Here is a tiny trained network, its code and every weight. The questions are about switching its units off for an input and a class, where a switched-off unit gives its printed mean instead of its output.

import numpy as np


def w(rows, s, z=0):
    codes = np.array(rows[::2]) - 128.0
    scale = np.full(codes.shape[1], s)
    scale[-1] = z or s
    return codes * scale


def norm(h):
    return h / np.sqrt((h * h).mean(-1, keepdims=True) + 1e-5)


def f(y):
    return np.maximum(y, 0)


def log_softmax(a):
    a = a - a.max(-1, keepdims=True)
    return a - np.log(np.exp(a).sum(-1, keepdims=True))


def net(x, mask):
    res = np.array(x, float).reshape(1, 6) / 4 @ E
    u = 0
    for l in range(3):
        y = f(norm(res) @ A[l][:, :-1].T + A[l][:, -1])
        res = res + np.where(mask[u : u + 8], y, B[l][:, -1]) @ B[l][:, :-1]
        u += 8
    return log_softmax(norm(res)[-1] @ U[:, :-1].T + U[:, -1])


A, B = {}, {}
E = w([
[224,113,99,121,156,89],'x0',
[139,85,150,112,149,94],'x1',
[139,117,136,126,134,125],'x2',
[184,77,179,116,171,255],'x3',
[118,161,103,28,237,44],'x4',
[114,84,82,173,200,127],'x5',
],0.0075)
A[0] = w([
[144,168,247,64,119,177,244],'L0N0',
[86,69,153,154,152,83,62],'L0N1',
[66,94,155,120,129,128,75],'L0N2',
[117,137,135,108,163,87,97],'L0N3',
[124,122,128,92,139,99,149],'L0N4',
[36,127,165,100,130,165,3],'L0N5',
[141,116,213,107,106,86,111],'L0N6',
[108,200,119,143,139,161,149],'L0N7',
],0.013,0.0036)
B[0] = w([
[148,145,34,148,177,145,253],'L0N0',
[85,146,144,122,111,220,154],'L0N1',
[192,96,221,91,114,54,154],'L0N2',
[146,115,151,232,55,34,182],'L0N3',
[153,200,119,154,184,254,179],'L0N4',
[191,83,184,69,64,102,172],'L0N5',
[114,251,113,130,96,162,173],'L0N6',
[223,155,174,28,203,101,171],'L0N7',
],0.0068,0.0082)
A[1] = w([
[209,130,104,196,130,102,209],'L1N0',
[122,126,83,84,255,86,204],'L1N1',
[108,201,141,45,174,98,203],'L1N2',
[119,144,178,160,53,33,134],'L1N3',
[212,110,158,59,204,62,142],'L1N4',
[138,104,170,228,42,137,90],'L1N5',
[224,126,152,56,188,97,149],'L1N6',
[95,27,155,201,222,95,250],'L1N7',
],0.0076,0.0016)
B[1] = w([
[124,112,188,103,93,193,242],'L1N0',
[75,131,185,177,106,140,253],'L1N1',
[131,115,116,211,95,164,250],'L1N2',
[145,98,104,95,173,165,217],'L1N3',
[77,167,172,119,146,120,245],'L1N4',
[134,150,139,255,124,124,212],'L1N5',
[156,108,106,151,85,98,251],'L1N6',
[65,177,129,101,51,163,200],'L1N7',
],0.0095,0.0054)
A[2] = w([
[100,136,20,160,3,29,253],'L2N0',
[107,100,167,121,161,144,220],'L2N1',
[204,63,170,224,149,193,191],'L2N2',
[58,136,58,160,97,57,169],'L2N3',
[122,110,185,137,135,141,61],'L2N4',
[88,199,128,105,205,96,154],'L2N5',
[8,95,79,208,86,136,66],'L2N6',
[153,145,203,173,70,154,134],'L2N7',
],0.0077,0.0015)
B[2] = w([
[97,100,84,81,255,167,199],'L2N0',
[132,189,27,127,171,134,150],'L2N1',
[73,127,134,90,209,61,246],'L2N2',
[169,43,143,106,156,192,167],'L2N3',
[96,111,117,83,119,153,154],'L2N4',
[132,138,171,207,66,114,158],'L2N5',
[204,158,143,63,79,231,198],'L2N6',
[179,150,197,63,111,45,254],'L2N7',
],0.0071,0.0085)
U = w([
[137,161,150,139,128,129,169],'0',
[107,167,146,252,91,116,154],'1',
[106,93,84,101,198,143,151],'2',
[124,170,107,152,87,142,172],'3',
[141,142,155,136,119,110,123],'4',
[156,108,161,114,90,75,109],'5',
[107,90,84,160,99,65,1],'6',
],0.014,0.005)

Each question gives the input, the list of numbers given to net, and the class t.
The units are the neurons (one row each of A and B). Each row of codes is followed by its name. A weight is (code - 128) times the scale printed after its matrix; where a second scale follows, it is the last column's (A, B and U).
mask holds one flag per neuron, layer by layer. A switched-off neuron (its flag False) gives its mean, the last column of its row in B, instead of its output. The means were averaged over made-up inputs and are rounded, as every weight is.
A unit's drop is (log p(t) with every unit on - log p(t) with that unit switched off) / (log p(t) with every unit on - log p(t) with every unit switched off).
The circuit of an input: a set's keep is (log p(t) with only the set's units on - log p(t) with every unit switched off) / (log p(t) with every unit on - log p(t) with every unit switched off). Starting from the 12 units with the biggest drops (on a tie, the unit counted first), units are removed one at a time, each time the one whose removal leaves the highest keep (on an exact tie, the one counted first), for as long as the keep stays at least 0.8.
circuit, biggest first: the units of the circuit, biggest drop first
top k neurons: the k neurons with the biggest drops, biggest first
k most important neurons of layer l: the k neurons of layer l with the biggest drops, biggest first
input [4,5,-5,3,-3,6], class 3: circuit, biggest first : L1N7, L0N7, L2N6
input [4,-6,1,-7,-1,3], class 2: circuit, biggest first : L2N0
input [0,1,-5,6,-5,-5], class 2: circuit, biggest first : L0N0, L2N2, L1N1
input [-8,-5,2,6,4,0], class 5: circuit, biggest first : L0N5, L0N2
input [-6,4,8,8,0,-4], class 2: circuit, biggest first : L0N0, L2N2
input [-2,6,7,-7,-4,-6], class 2: top 2 neurons : L2N0, L1N3
input [2,3,-5,6,-5,-6], class 2: top 2 neurons : L0N0, L0N3
input [-7,7,-8,-8,6,-7], class 2: circuit, biggest first : L2N0, L2N3
input [7,-2,1,0,-5,-1], class 5: 3 most important neurons of layer 1 : L1N2, L1N0, L1N1
input [0,5,3,-8,1,-7], class 2: circuit, biggest first : L2N0, L1N3
input [3,-5,6,-3,-1,8], class 3: circuit, biggest first : L1N7, L2N6
input [4,-1,-3,7,6,8], class 3: top 2 neurons : L1N7, L1N4
input [-7,3,3,-3,-5,-6], class 5: top 2 neurons : L0N5, L0N2
input [5,-4,1,-8,-6,-5], class 2: top 3 neurons : L2N0, L1N3, L1N1
input [-8,-5,0,-3,4,-1], class 5: top 3 neurons : L0N5, L0N7, L1N6
input [7,-2,-7,-5,-6,2], class 4: circuit, biggest first : L1N0, L1N2, L2N7
input [6,-3,-2,-8,1,6], class 2: circuit, biggest first : L2N0
input [2,0,1,-6,8,-6], class 1: top 4 neurons : L0N4, L2N5, L2N2, L2N7
input [-4,-2,4,-3,-2,7], class 3: top 2 neurons : L1N7, L0N6
input [2,0,1,-3,7,7], class 1: circuit, biggest first : L1N1, L2N5
input [5,-4,-1,0,5,1], class 1: 3 most important neurons of layer 1 : L1N4, L1N1, L1N3
input [-5,-4,0,3,3,-2], class 5: top 2 neurons : L0N5, L1N6
